What each symbol does to the states:
from | * § + @ ^ %
BS | RG QF NR GQ TP TL
QM | BP ZC QJ LC RG GQ
DR | HF DH PB HZ HG FB
HD | BB PG HG ZM QB DS
TP | QH JZ LC QF LT TC
ZM | BR HD DH TG PG GD
CL | BL HM FR PQ QT LZ
PQ | BF CL BG MC HM ZT
TR | GG FP JP BC CM FF
HG | PF QZ MN DH DQ BB
LS | BM HT CM RM FS JT
RC | CJ CF NL HS QD TT
FB | DH BR HF DQ BB ZM
TG | FB ZM DR MG HD CR
QD | HL BQ JT CF MP MT
GJ | TL TB BS LL GG BC
HC | MT MJ QD LQ JD DZ
ZF | JT HL LS CJ HS QD
MH | PQ ZT HH QT LZ TN
MC | HH PQ JJ NG CL MH
GD | HD DS BR CR LG RP
CJ | MD ZF RM CT HL CF
MQ | SD MN HM PB NQ DM
FS | GN NL PZ HT MD CT
JF | SN MM HN RQ LH JJ
TH | JJ HH JF NJ BF MC
TL | QF JP RG LT TC TB
LC | BT QM RP MF ZC QH
BH | PZ GN BC BM RM FS
CZ | FS CT BH JT CJ HS
HM | NG QT NJ CL MH SD
PB | LZ MQ CL TN MN HF
PZ | TR FF TB ZG ML GN
HZ | CD DR TN PF DH DQ
GQ | ZC BS BP QH QF LT
MP | RC TT CT BQ SR HN
CF | ZF QD MD RC BQ SR
CR | ZM GD FB QB DS TZ
SD | QT RN NG LZ TN MN
PG | MG QB QZ HD CR LG
FF | FP ML GG PZ BM RM
MG | DQ TG HZ BB ZM QB
PC | MP HN HS MT LQ JD
QT | MC MH TH HM ZT RN
DQ | DR FB CD QZ BR TG
DH | DM HG MQ DR QZ BR
HS | CT RC FS HL CF MP
BQ | HS MP CZ QD TT PC
NQ | TN CD MH MN HF HZ
QH | QM GQ BT GR BS JZ
QJ | LG TM PG RP NC BP
BB | QZ MG PF BR TG PG
BM | ZG BH ZZ ML GN HT
LT | BS TL ZC JZ JP GJ
CN | JF JJ JD RF BG TH
JT | HT CZ BM MD CT HL
TC | JZ LL QH JP GJ PP
FR | RF NJ DZ BG TH BL
MF | GL LC TZ NR QM GR
CM | ZZ ZG LL FP PZ BM
MJ | PC JD BQ HC SN RQ
MM | SB LH LQ JF RF BG
GR | LC QH GL RG GQ TP
RF | RQ CN MJ LH JJ NJ
HL | CZ HS HT ZF RC BQ
RN | MH TN MC SD PB NQ
BL | NJ NG RF BF MC HM
MN | RN NQ QT MQ CD PF
QB | TG CR DQ PG GD QG
PP | LL ZZ JZ GG BC CM
BC | TB TR TL ZZ FP PZ
NL | RM MD FF FS JT CJ
GN | FF RM TR BH LS NL
JD | HN SN MP MJ SB JF
CT | NL CJ GN CZ ZF RC
MD | LS JT ML NL CZ ZF
TT | CF SR CJ MP MT LQ
QF | GR TP MF BS JZ JP
DZ | MJ RQ MT SB JF RF
NJ | CN TH RQ FR HH NG
TN | ZT PB PQ RN MQ CD
SB | HC DZ SR SN RQ LH
NC | TZ GL CR TM BT MF
LH | DZ RF HC MM CN FR
JP | TP TC GR TL LL GG
BF | FR BL LH HH NG CL
RM | ML LS FP GN HT MD
HN | TT LQ RC PC HC SN
RP | DS QJ HD TZ TM BT
QG | CR TZ TG LG RP NC
NR | NC MF QG BP LC RG
PF | NQ HZ RN DM DR QZ
TM | QG NC QB QJ GL NR
SR | QD MT ZF TT PC HC
HF | MQ DM LZ CD PF DH
LG | QB QG MG DS TZ TM
ZT | CL LZ BF MH SD PB
ZZ | GJ BC LT PP TR ZG
QZ | HZ DQ NQ HG FB MG
HH | BG BF MM TH BL PQ
FP | PP CM TC TR ZG ML
ML | CM BM PP FF BH LS
ZC | NR RG TM QM GR BS
MT | BQ PC HL SR HN MJ
JZ | GQ LT QM TP TL LL
GG | TC PP TP TB ZZ FP
LL | LT GJ GQ TC TB ZZ
GL | RP BT GD NC BP LC
HT | BH FS ZG LS NL CZ
DS | PG LG BB GD QG QJ
CD | PB HF ZT NQ DM DR
RG | MF GR NC ZC QH QF
JJ | MM BG SN CN FR HH
BR | HG BB DM FB MG HD
BT | QJ BP DS GL NR QM
RQ | JD JF PC DZ MM CN
LZ | HM SD BL ZT RN MQ
ZG | BC PZ GJ CM FF BH
NG | TH MC CN BL PQ QT
BP | TM NR LG BT MF ZC
TZ | GD RP ZM QG QJ GL
BG | LH FR SB JJ NJ BF
DM | MN PF SD HF HZ HG
TB | JP GG QF GJ PP TR
LQ | SR HC CF HN MJ SB
SN | LQ SB TT JD DZ MM

The rows follow the links: the fewer symbols apart two states are, the more alike their rows tend to be.

Rows of some states; one shown again gets a slightly different row:
MM -> [ -14,   40,  -17,   24,   15,  -70,   65,  -36,  -20,   10,  -42,   12,  -23,  -41,  -37,   36,   56,   59,  -18, -111,  -18,  -50,  -21,  -20,  -15,   23,  -43,  -20,    9,  -24,  -33,  -24,  -28,  -38,   56,   50,   13,    6,  -23,   88,   13,  -16,   36,  -11,   51,  -45,   36,   -6,  -96,   18,  -47,   57,   79,   13,    1,   20,   47,  -54,  -38,   58,  -36,   22,   45,   52,  -40,   28]
PQ -> [ -26,   13,   17,   38,    5,  -85,   26,    4,   13,    7,  -28,    9,   -7,  -27,  -15,   -3,   78,   31,  -10, -134,  -34,  -78,  -30,   10,   22,   17,  -59,   -8,    3,   37,  -19,  -44,  -40,  -16,   45,   37,  -18,   39,  -50,    7,   25,  -44,   46,   61,  -11,  -46,   47,  -24,  -94,   -3,  -54,   45,   61,  -36,   15,  -10,   21,  -12,  -39,   63,  -76,   63,   35,    3,  -17,   39]
ZT -> [ -26,    4,   30,   35,    3,  -80,    9,   21,   23,    5,  -20,    8,    0,  -17,   -6,  -18,   77,   18,   -3, -126,  -34,  -80,  -28,   22,   31,   12,  -59,   -3,    0,   56,  -11,  -45,  -39,   -6,   35,   29,  -28,   48,  -54,  -24,   26,  -51,   44,   82,  -32,  -41,   48,  -28,  -81,  -12,  -50,   33,   48,  -51,   19,  -19,    8,    6,  -33,   56,  -82,   71,   26,  -18,   -4,   41]
QD -> [   8,   48,  -46,   -4,   15,  -13,   69,  -61,  -45,    8,  -35,    6,  -26,  -32,  -38,   59,   -4,   55,  -16,  -17,   11,   14,    0,  -46,  -47,   15,    4,  -24,   12,  -82,  -29,   13,    3,  -41,   36,   36,   41,  -34,   23,  129,   -8,   29,    6,  -90,   92,  -16,    0,   19,  -43,   34,   -8,   38,   48,   62,  -17,   45,   49,  -71,  -15,   17,   32,  -38,   29,   79,  -44,   -5]
PF -> [ -24,  -26,   47,   24,   -7,  -48,  -34,   49,   42,    0,    7,    1,   17,    6,   20,  -46,   57,  -19,    6,  -77,  -30,  -63,  -20,   40,   48,    4,  -44,   11,   -9,   85,    8,  -40,  -28,   18,    3,   -1,  -42,   53,  -51,  -93,   24,  -53,   27,  109,  -74,  -19,   33,  -31,  -30,  -27,  -28,    3,    5,  -72,   22,  -41,  -23,   46,  -15,   29,  -77,   72,    0,  -57,   22,   30]
HC -> [  -3,   49,  -34,   12,   16,  -48,   73,  -54,  -36,   10,  -41,   11,  -27,  -40,  -41,   52,   29,   62,  -18,  -74,   -4,  -21,  -14,  -36,  -31,   20,  -22,  -22,   14,  -55,  -33,   -7,  -16,  -43,   50,   46,   29,  -15,   -2,  117,    2,    7,   24,  -52,   76,  -36,   21,    8,  -80,   29,  -32,   53,   70,   38,   -8,   36,   54,  -69,  -28,   43,   -4,   -4,   42,   69,  -49,   14]
TC -> [  24,  -16,  -16,  -34,   -7,   84,  -30,   -2,   -9,   -7,   30,  -11,    9,   29,   19,   -2,  -76,  -35,   11,  132,   33,   77,   28,   -9,  -17,  -18,   58,   10,   -2,  -31,   21,   41,   39,   20,  -46,  -41,   16,  -37,   50,  -13,  -26,   44,  -47,  -58,    5,   46,  -48,   23,   96,    2,   55,  -45,  -63,   33,  -13,    7,  -22,   16,   39,  -65,   75,  -61,  -37,   -4,   20,  -39]
TN -> [ -25,  -11,   36,   33,    1,  -73,   -6,   32,   31,    4,  -10,    6,    7,  -11,    1,  -29,   73,    4,   -3, -114,  -33,  -78,  -26,   31,   38,   12,  -57,    2,   -4,   69,   -5,  -44,  -36,    1,   25,   20,  -35,   51,  -55,  -52,   27,  -54,   41,   94,  -48,  -33,   44,  -31,  -67,  -18,  -44,   25,   33,  -62,   19,  -28,   -2,   20,  -29,   52,  -83,   74,   18,  -31,    3,   38]
TB -> [  25,   -9,  -22,  -36,   -5,   84,  -19,  -10,  -17,   -7,   23,  -10,    4,   23,   10,    9,  -79,  -25,    9,  131,   32,   80,   30,  -15,  -24,  -15,   60,    6,    1,  -46,   16,   43,   41,   13,  -39,  -32,   21,  -43,   51,    6,  -26,   48,  -46,  -72,   20,   46,  -49,   24,   88,    7,   53,  -41,  -56,   43,  -16,   14,  -17,    4,   37,  -62,   79,  -65,  -33,    6,   13,  -40]
QJ -> [   3,  -49,   35,  -11,  -14,   43,  -76,   55,   36,  -11,   42,  -12,   30,   39,   41,  -53,  -26,  -62,   19,   69,    4,   18,    9,   36,   33,  -18,   22,   23,  -12,   57,   33,    4,   13,   46,  -47,  -47,  -29,   17,   -2, -118,   -3,  -10,  -23,   57,  -79,   32,  -18,   -8,   74,  -30,   29,  -51,  -70,  -44,    8,  -36,  -53,   69,   28,  -40,    1,    9,  -39,  -71,   48,  -10]
GG -> [  26,   -6,  -26,  -35,   -3,   83,  -16,  -15,  -19,   -7,   22,  -10,    3,   22,    9,   11,  -76,  -24,    9,  131,   33,   80,   28,  -16,  -26,  -15,   60,    4,   -2,  -48,   15,   42,   39,   11,  -37,  -32,   23,  -42,   54,   12,  -28,   50,  -47,  -76,   22,   45,  -49,   26,   85,    9,   53,  -40,  -55,   45,  -15,   15,  -13,    1,   35,  -62,   81,  -69,  -29,   10,   12,  -39]
CL -> [ -25,   11,   20,   35,    4,  -83,   24,   10,   14,    8,  -26,   10,   -6,  -26,  -13,   -6,   77,   29,   -9, -133,  -34,  -79,  -29,   13,   23,   17,  -59,   -7,    1,   40,  -19,  -43,  -40,  -14,   42,   36,  -19,   41,  -51,    0,   28,  -46,   47,   67,  -13,  -44,   48,  -25,  -92,   -4,  -52,   43,   58,  -40,   15,  -13,   18,  -10,  -39,   62,  -77,   67,   33,   -1,  -15,   40]
RC -> [  10,   47,  -49,   -6,   14,   -4,   66,  -61,  -48,    6,  -32,    8,  -28,  -30,  -37,   59,  -14,   51,  -16,   -4,   12,   20,    3,  -46,  -48,   12,   10,  -20,   13,  -85,  -26,   17,    6,  -39,   29,   32,   42,  -38,   28,  128,  -11,   33,    1,  -94,   92,  -12,   -7,   21,  -34,   34,   -6,   32,   45,   67,  -16,   44,   46,  -70,  -12,   11,   39,  -44,   26,   78,  -43,   -7]
HH -> [ -21,   24,    5,   33,    9,  -84,   43,  -11,    2,   10,  -34,   12,  -14,  -33,  -24,   14,   75,   45,  -14, -133,  -28,  -72,  -28,    1,    9,   21,  -56,  -13,    5,   16,  -25,  -39,  -37,  -28,   51,   46,   -9,   29,  -43,   39,   24,  -35,   46,   39,   14,  -47,   47,  -17, -101,    3,  -54,   54,   69,  -21,   10,    2,   32,  -30,  -42,   66,  -67,   53,   41,   21,  -27,   38]
FB -> [ -18,  -41,   51,   18,  -10,  -21,  -55,   62,   46,   -5,   22,   -3,   22,   19,   31,  -56,   36,  -37,   13,  -36,  -22,  -41,  -12,   48,   50,   -5,  -27,   18,  -11,   89,   19,  -29,  -18,   31,  -16,  -17,  -44,   47,  -43, -117,   18,  -45,   13,  105,  -87,   -3,   21,  -28,    3,  -34,  -12,  -18,  -23,  -73,   19,  -45,  -36,   63,   -1,    8,  -61,   60,  -15,  -72,   36,   20]
HD -> [ -10,  -47,   48,    5,  -11,    4,  -67,   62,   46,   -8,   32,   -6,   27,   30,   38,  -60,   14,  -52,   16,    5,  -14,  -21,   -3,   45,   50,  -12,   -9,   21,  -11,   83,   26,  -18,   -5,   38,  -30,  -31,  -41,   39,  -29, -129,   11,  -34,   -1,   95,  -93,   11,    6,  -21,   34,  -33,    6,  -33,  -44,  -66,   18,  -45,  -47,   70,   10,  -10,  -40,   42,  -27,  -78,   43,    8]
LT -> [  24,  -23,   -8,  -34,   -9,   85,  -39,    8,   -3,  -10,   35,  -11,   12,   34,   23,   -8,  -73,  -43,   12,  135,   28,   74,   28,   -3,  -10,  -19,   58,   13,   -5,  -20,   24,   40,   39,   25,  -50,  -43,    9,  -30,   44,  -33,  -23,   40,  -47,  -42,   -9,   50,  -48,   20,  101,   -3,   54,  -51,  -68,   23,  -12,    0,  -30,   25,   39,  -65,   68,  -55,  -40,  -18,   25,  -38]
QT -> [ -25,    6,   23,   33,    4,  -82,   17,   15,   18,    6,  -22,   11,   -3,  -20,   -9,  -12,   79,   24,   -7, -131,  -34,  -80,  -28,   19,   27,   15,  -59,   -6,    1,   47,  -15,  -45,  -40,  -11,   39,   31,  -23,   43,  -54,  -11,   27,  -50,   47,   75,  -23,  -45,   48,  -26,  -86,   -9,  -52,   39,   52,  -46,   16,  -17,   12,   -1,  -36,   61,  -80,   69,   30,  -11,  -11,   39]
NC -> [   7,  -47,   32,  -14,  -16,   50,  -73,   51,   31,  -10,   44,  -11,   27,   41,   41,  -49,  -33,  -62,   20,   80,    6,   25,   15,   35,   31,  -21,   25,   22,  -14,   50,   32,    9,   17,   42,  -49,  -47,  -27,   12,    3, -116,   -4,   -5,  -26,   46,  -73,   37,  -21,   -4,   82,  -28,   35,  -56,  -73,  -38,    8,  -35,  -52,   67,   30,  -47,   10,    2,  -42,  -69,   46,  -15]
RG -> [  15,  -37,   11,  -27,  -12,   76,  -62,   33,   14,  -10,   43,  -10,   22,   40,   35,  -33,  -60,  -57,   17,  120,   21,   55,   25,   15,   10,  -22,   46,   18,   -9,   15,   32,   28,   30,   37,  -55,  -50,   -8,  -11,   27,  -79,  -16,   19,  -42,    0,  -45,   46,  -39,   10,  100,  -14,   49,  -58,  -76,   -7,   -2,  -18,  -45,   49,   40,  -63,   43,  -31,  -45,  -45,   38,  -29]
LH -> [ -14,   41,  -15,   26,   14,  -72,   64,  -34,  -17,   12,  -42,   13,  -22,  -42,  -35,   33,   57,   57,  -17, -115,  -18,  -53,  -22,  -17,  -12,   22,  -44,  -21,    9,  -19,  -32,  -26,  -30,  -38,   55,   49,   10,    9,  -24,   82,   15,  -17,   40,   -3,   46,  -45,   37,   -6,  -99,   18,  -48,   56,   79,    9,    1,   18,   47,  -51,  -38,   60,  -41,   28,   45,   48,  -38,   29]
SR -> [   2,   48,  -43,    5,   13,  -27,   74,  -59,  -41,    9,  -39,   10,  -28,  -37,  -43,   55,   10,   60,  -17,  -45,    4,   -1,   -5,  -40,  -40,   15,   -9,  -26,   13,  -69,  -31,    3,   -6,  -43,   42,   41,   35,  -27,   12,  126,   -3,   21,   15,  -74,   89,  -25,    8,   14,  -61,   33,  -19,   46,   59,   55,  -13,   42,   51,  -72,  -22,   30,   16,  -23,   37,   77,  -47,    3]
HG -> [ -21,  -35,   50,   21,   -9,  -33,  -49,   56,   46,   -4,   16,    0,   21,   14,   26,  -52,   44,  -32,    9,  -54,  -27,  -53,  -15,   46,   53,   -3,  -35,   14,  -11,   88,   14,  -34,  -25,   27,   -7,  -10,  -44,   51,  -45, -109,   22,  -48,   19,  110,  -84,   -8,   26,  -29,  -11,  -33,  -18,   -9,  -10,  -74,   20,  -43,  -31,   56,   -7,   18,  -66,   67,   -8,  -67,   31,   25]

Each walk starts at a row. The symbols on each line, taken left to right, move it on to the next state.
Each answer is a row, close to the row of the state it stands for.
[ -12,   42,  -18,   22,   12,  -68,   68,  -38,  -20,    9,  -43,   12,  -23,  -41,  -38,   39,   52,   60,  -18, -109,  -16,  -46,  -21,  -23,  -18,   22,  -42,  -21,   11,  -28,  -34,  -21,  -27,  -41,   53,   51,   14,    4,  -22,   92,   13,  -13,   36,  -17,   56,  -44,   35,   -4,  -97,   21,  -44,   57,   79,   15,    2,   23,   48,  -58,  -38,   57,  -33,   21,   44,   52,  -42,   27]
+ * % * @ * +	[  19,   38,  -50,  -18,    9,   29,   49,  -58,  -45,    4,  -17,    3,  -21,  -16,  -26,   52,  -43,   33,  -11,   49,   26,   50,   15,  -46,  -50,    3,   33,  -17,   12,  -89,  -16,   31,   22,  -29,    9,   12,   45,  -49,   46,  112,  -20,   49,  -17, -110,   85,    7,  -25,   29,    6,   32,   18,   12,   17,   73,  -21,   44,   33,  -57,    6,  -15,   65,  -65,   11,   68,  -32,  -23]
^ % § * % % ^	[   1,   49,  -38,    8,   16,  -36,   74,  -57,  -39,    8,  -42,    9,  -30,  -38,  -41,   55,   16,   60,  -18,  -57,    0,  -12,   -8,  -39,  -40,   18,  -13,  -24,   12,  -66,  -32,    1,   -7,  -43,   44,   43,   32,  -21,    8,  125,   -1,   14,   16,  -66,   82,  -28,   15,   11,  -68,   30,  -26,   50,   67,   49,   -9,   39,   50,  -70,  -25,   38,    8,  -16,   37,   74,  -46,    7]
[   6,  -47,   28,  -18,  -16,   59,  -72,   47,   29,  -11,   44,  -13,   27,   40,   41,  -46,  -38,  -62,   21,   90,    9,   33,   16,   31,   26,  -21,   31,   21,  -12,   46,   34,   13,   19,   42,  -52,  -48,  -23,    6,    9, -109,   -7,    2,  -31,   38,  -68,   41,  -25,   -2,   90,  -27,   38,  -57,  -74,  -30,    4,  -31,  -52,   65,   32,  -51,   17,   -5,  -44,  -63,   46,  -20]
* @ @ % § ^ §	[   9,  -43,   22,  -21,  -15,   68,  -67,   40,   23,  -12,   43,  -11,   24,   42,   40,  -43,  -50,  -60,   17,  106,   15,   45,   18,   25,   20,  -23,   38,   22,  -10,   34,   33,   20,   26,   40,  -54,  -51,  -17,   -1,   17,  -97,  -10,   11,  -35,   21,  -59,   44,  -32,    2,   94,  -22,   44,  -57,  -77,  -21,    2,  -25,  -49,   61,   35,  -55,   30,  -16,  -44,  -56,   42,  -23]
§ * ^ * § ^ §	[  10,  -46,   24,  -20,  -15,   62,  -70,   44,   26,  -12,   44,  -13,   27,   43,   40,  -42,  -44,  -63,   18,   99,   12,   39,   16,   26,   22,  -20,   35,   23,  -11,   38,   34,   17,   25,   43,  -54,  -50,  -19,    0,   13, -102,  -10,    5,  -33,   26,  -62,   42,  -30,    1,   92,  -22,   43,  -56,  -77,  -24,    2,  -27,  -50,   61,   35,  -55,   25,  -13,  -43,  -59,   44,  -24]
[  -3,  -51,   44,   -4,  -17,   28,  -74,   59,   41,   -9,   39,  -11,   29,   36,   40,  -58,   -9,  -60,   20,   42,   -3,    1,    3,   41,   42,  -17,    8,   24,  -13,   71,   31,   -5,    6,   43,  -42,  -41,  -36,   25,  -12, -127,    2,  -21,  -14,   75,  -86,   26,   -9,  -13,   61,  -34,   21,  -46,  -60,  -53,   11,  -41,  -51,   72,   22,  -29,  -16,   24,  -37,  -76,   48,   -5]
@ @ + @ ^ @ +	[ -23,  -26,   46,   27,   -7,  -51,  -30,   48,   42,    0,    4,    2,   13,    2,   18,  -44,   59,  -18,    4,  -85,  -30,  -66,  -21,   41,   48,    3,  -46,   10,   -7,   84,    6,  -39,  -29,   17,    5,    2,  -42,   52,  -51,  -88,   25,  -53,   29,  108,  -72,  -21,   34,  -32,  -36,  -27,  -30,    6,    9,  -71,   19,  -41,  -20,   43,  -18,   34,  -77,   73,    2,  -53,   20,   31]
* % % % § @	[ -15,  -42,   48,   12,  -12,   -9,  -61,   62,   47,   -7,   26,   -5,   26,   26,   34,  -59,   25,  -46,   15,  -15,  -18,  -34,   -8,   46,   50,   -9,  -19,   19,  -13,   87,   21,  -23,  -12,   37,  -23,  -24,  -44,   43,  -36, -123,   15,  -40,    6,  102,  -92,    5,   13,  -24,   20,  -34,   -3,  -26,  -35,  -71,   18,  -45,  -43,   67,    3,   -1,  -51,   51,  -22,  -75,   39,   14]
[ -23,  -30,   48,   26,   -6,  -45,  -38,   52,   44,   -3,    9,    1,   15,    8,   20,  -48,   54,  -21,    7,  -73,  -30,  -62,  -19,   42,   50,    0,  -41,   13,   -8,   86,    9,  -38,  -28,   21,    1,   -4,  -44,   53,  -50,  -96,   23,  -52,   24,  109,  -78,  -17,   31,  -31,  -27,  -29,  -28,   -2,    0,  -73,   20,  -40,  -24,   49,  -13,   26,  -76,   70,   -2,  -58,   25,   30]
§ % % + ^ ^ +	[ -24,  -22,   45,   29,   -5,  -55,  -28,   45,   41,    0,    3,    3,   13,    1,   13,  -41,   61,  -12,    5,  -88,  -32,  -66,  -21,   40,   47,    4,  -48,    9,   -8,   82,    5,  -39,  -32,   14,    8,    6,  -40,   53,  -53,  -82,   24,  -54,   30,  107,  -68,  -23,   36,  -30,  -41,  -26,  -33,    7,   12,  -71,   21,  -37,  -18,   42,  -20,   36,  -80,   74,    6,  -53,   17,   31]
% * * *	[ -25,   -6,   35,   35,    1,  -74,   -1,   29,   29,    3,  -13,    9,    5,  -12,    1,  -24,   74,   10,   -2, -118,  -34,  -79,  -28,   27,   36,   13,  -57,   -1,   -2,   65,   -6,  -44,  -37,    1,   29,   20,  -32,   49,  -57,  -42,   26,  -54,   42,   93,  -43,  -36,   46,  -29,  -71,  -17,  -45,   26,   39,  -58,   18,  -25,    1,   18,  -30,   53,  -83,   73,   21,  -27,    2,   39]
[  22,   30,  -49,  -25,    8,   46,   35,  -52,  -43,    1,   -9,   -1,  -17,   -9,  -21,   47,  -56,   24,   -8,   72,   29,   62,   20,  -43,  -51,    1,   40,  -13,    8,  -86,  -10,   38,   25,  -21,    0,    1,   42,  -52,   52,   97,  -23,   52,  -27, -110,   77,   16,  -33,   30,   26,   29,   26,    2,   -2,   73,  -21,   41,   28,  -48,   11,  -26,   74,  -71,    0,   59,  -24,  -29]
+ % + @	[  25,   -2,  -25,  -35,   -5,   80,  -14,  -17,  -21,   -6,   18,   -8,    2,   19,    7,   14,  -77,  -18,    7,  127,   33,   80,   27,  -21,  -28,  -15,   60,    5,    0,  -52,   13,   46,   39,   10,  -35,  -30,   25,  -44,   55,   19,  -27,   50,  -44,  -78,   28,   42,  -48,   27,   85,   12,   50,  -36,  -50,   49,  -17,   18,   -9,   -3,   36,  -60,   82,  -71,  -29,   14,    8,  -39]
§ § % % *	[  25,   15,  -42,  -32,    3,   63,   16,  -40,  -36,   -3,    4,   -5,   -9,    4,   -9,   35,  -68,    4,    0,  100,   33,   75,   26,  -34,  -43,   -9,   53,   -6,    5,  -77,    0,   43,   34,  -10,  -16,  -11,   38,  -51,   55,   66,  -28,   55,  -38, -101,   59,   30,  -41,   31,   55,   22,   38,  -16,  -24,   67,  -21,   32,   10,  -30,   25,  -44,   83,  -73,  -12,   42,  -10,  -35]
[ -14,  -42,   49,   13,  -12,  -13,  -58,   62,   47,   -6,   24,   -4,   24,   22,   33,  -56,   30,  -41,   14,  -22,  -19,  -35,  -10,   46,   51,   -9,  -20,   19,  -11,   87,   21,  -26,  -15,   34,  -20,  -22,  -44,   46,  -36, -122,   17,  -43,    7,  102,  -91,    1,   16,  -25,   15,  -33,   -7,  -24,  -31,  -71,   18,  -47,  -40,   66,    4,    1,  -54,   56,  -18,  -74,   38,   16]
+ % * + @ +	[ -26,   15,   13,   34,    6,  -85,   31,   -1,   11,    8,  -28,   11,   -9,  -28,  -16,    1,   77,   35,  -11, -135,  -31,  -79,  -30,    9,   17,   19,  -59,  -11,    2,   34,  -22,  -41,  -39,  -19,   46,   40,  -16,   35,  -49,   15,   26,  -43,   45,   58,   -5,  -46,   49,  -21,  -95,   -2,  -54,   47,   63,  -34,   14,   -9,   22,  -16,  -40,   65,  -74,   62,   37,    5,  -20,   39]
+ ^ § @	[ -18,   32,   -2,   32,   11,  -83,   52,  -19,   -5,   11,  -38,   12,  -18,  -37,  -29,   22,   67,   51,  -15, -131,  -25,  -65,  -26,   -6,    1,   21,  -52,  -15,    6,    2,  -29,  -33,  -34,  -32,   51,   46,    1,   22,  -37,   56,   18,  -30,   45,   23,   27,  -48,   44,  -14, -102,   10,  -54,   56,   76,  -10,    6,    8,   37,  -37,  -42,   63,  -57,   43,   43,   33,  -33,   36]
[ -12,  -44,   49,    9,  -12,    0,  -65,   63,   47,   -6,   31,   -5,   24,   29,   38,  -59,   16,  -50,   15,    0,  -15,  -25,   -5,   46,   50,  -10,  -11,   21,  -12,   84,   24,  -20,   -8,   38,  -26,  -30,  -41,   39,  -31, -126,   13,  -36,    1,   98,  -93,    9,    8,  -23,   29,  -34,    3,  -31,  -39,  -65,   18,  -45,  -45,   69,    7,   -9,  -44,   47,  -25,  -78,   42,   11]
* + + ^ ^ *	[ -26,   -3,   32,   35,    1,  -77,    2,   27,   28,    7,  -15,    8,    1,  -14,   -3,  -24,   75,   11,   -3, -120,  -33,  -80,  -26,   27,   35,   12,  -59,   -1,   -3,   62,   -7,  -44,  -39,   -2,   30,   23,  -29,   49,  -55,  -38,   26,  -52,   42,   91,  -41,  -38,   47,  -29,  -74,  -16,  -47,   30,   43,  -56,   18,  -24,    4,   13,  -31,   54,  -83,   73,   21,  -24,   -1,   37]
* ^ @ @ ^ +	[ -22,   24,    8,   33,    7,  -84,   41,   -7,    3,   11,  -33,   11,  -12,  -34,  -22,   11,   74,   41,  -13, -134,  -30,  -74,  -28,    3,   10,   19,  -59,  -12,    4,   20,  -25,  -41,  -38,  -24,   49,   43,   -9,   31,  -44,   31,   23,  -38,   48,   43,   10,  -47,   46,  -19,  -98,    3,  -56,   50,   70,  -24,   10,   -2,   28,  -26,  -41,   68,  -69,   57,   40,   19,  -27,   39]
